Here is a tiny trained network, its code and every weight. The questions are about switching its units off for an input and a class, where a switched-off unit gives its printed mean instead of its output.

import numpy as np


def w(rows, s, z=0):
    codes = np.array(rows[::2]) - 128.0
    scale = np.full(codes.shape[1], s)
    scale[-1] = z or s
    return codes * scale


def f(y):
    return np.maximum(y, 0)


def log_softmax(a):
    a = a - a.max(-1, keepdims=True)
    return a - np.log(np.exp(a).sum(-1, keepdims=True))


def net(x, mask):
    res = np.array(x, float).reshape(1, 5) / 4 @ E
    y = f(res @ A[0][:, :-1].T + A[0][:, -1])
    res = res + np.where(mask, y, B[0][:, -1]) @ B[0][:, :-1]
    return log_softmax(res[-1] @ U[:, :-1].T + U[:, -1])


A, B = {}, {}
E = w([
[123,5,92],'x0',
[115,105,194],'x1',
[128,127,127],'x2',
[128,128,128],'x3',
[22,123,113],'x4',
],0.02)
A[0] = w([
[110,187,175,167],'n0',
[72,173,100,148],'n1',
[191,140,92,86],'n2',
[136,155,48,93],'n3',
[159,169,210,71],'n4',
[140,152,44,189],'n5',
[139,149,53,183],'n6',
[147,227,137,209],'n7',
[182,87,171,47],'n8',
[116,102,215,161],'n9',
[153,174,146,180],'n10',
[161,175,147,166],'n11',
[151,78,78,134],'n12',
[150,90,116,120],'n13',
[111,135,145,92],'n14',
[255,117,148,246],'n15',
[224,121,143,214],'n16',
[175,219,142,165],'n17',
[119,210,155,218],'n18',
[73,90,123,94],'n19',
],0.02,0.013)
B[0] = w([
[193,197,194,193],'n0',
[136,146,195,179],'n1',
[101,111,61,167],'n2',
[246,155,167,162],'n3',
[244,141,130,184],'n4',
[25,88,116,185],'n5',
[31,123,119,179],'n6',
[152,29,197,227],'n7',
[160,158,101,165],'n8',
[224,139,88,182],'n9',
[156,73,136,186],'n10',
[140,71,116,187],'n11',
[120,174,147,192],'n12',
[121,177,141,166],'n13',
[141,124,152,136],'n14',
[179,155,17,255],'n15',
[168,132,22,223],'n16',
[140,61,123,222],'n17',
[183,132,251,216],'n18',
[120,73,92,181],'n19',
],0.014,0.03)
U = w([
[133,8,113,189],'0',
[192,125,127,7],'1',
[59,112,235,114],'2',
[153,224,205,179],'3',
[56,191,35,111],'4',
[148,222,89,177],'5',
[10,96,114,106],'6',
],0.013,0.015)

Each question gives the input, the list of numbers given to net, and the class t.
The units are the neurons (one row each of A and B). Each row of codes is followed by its name. A weight is (code - 128) times the scale printed after its matrix; where a second scale follows, it is the last column's (A, B and U).
mask holds one flag per neuron, in row order. A switched-off neuron (its flag False) gives its mean, the last column of its row in B, instead of its output. The means were averaged over made-up inputs and are rounded, as every weight is.
A unit's drop is (log p(t) with every unit on - log p(t) with that unit switched off) / (log p(t) with every unit on - log p(t) with every unit switched off).
The circuit of an input: a set's keep is (log p(t) with only the set's units on - log p(t) with every unit switched off) / (log p(t) with every unit on - log p(t) with every unit switched off). Starting from the 12 units with the biggest drops (on a tie, the unit counted first), units are removed one at a time, each time the one whose removal leaves the highest keep (on an exact tie, the one counted first), for as long as the keep stays at least 0.8.
circuit, biggest first: the units of the circuit, biggest drop first
most important unit: the unit with the biggest drop
top k neurons: the k neurons with the biggest drops, biggest first
drop when u is switched off: that unit's drop, to one decimal
input [-7,-8,7,6,1], class 2: top 2 neurons	[n18; n15]
input [-8,-4,7,-6,3], class 2: most important unit	n7
input [0,-7,2,-1,-7], class 0: top 2 neurons	[n17; n7]
input [-8,-5,-1,7,-5], class 0: top 2 neurons	[n7; n17]
input [2,-4,5,0,2], class 6: top 2 neurons	[n15; n18]
input [-8,2,6,2,2], class 3: top 3 neurons	[n0; n18; n4]
input [0,5,4,0,2], class 3: top 2 neurons	[n15; n16]
input [0,-4,-1,-1,5], class 2: top 3 neurons	[n15; n16; n1]
input [-5,0,-1,1,-5], class 0: top 2 neurons	[n7; n17]
input [2,0,-6,5,-1], class 4: top 2 neurons	[n7; n18]
input [-7,-1,-2,0,-6], class 0: top 3 neurons	[n7; n17; n11]
input [4,1,2,8,-5], class 5: drop when n5 is switched off	0.1
input [8,7,-4,8,-1], class 5: drop when n7 is switched off	0.2
input [1,3,1,8,0], class 5: drop when n17 is switched off	0.3
input [-5,-3,-8,-2,0], class 0: circuit, biggest first	[n7]
input [0,-8,8,2,-1], class 0: drop when n3 is switched off	2.1
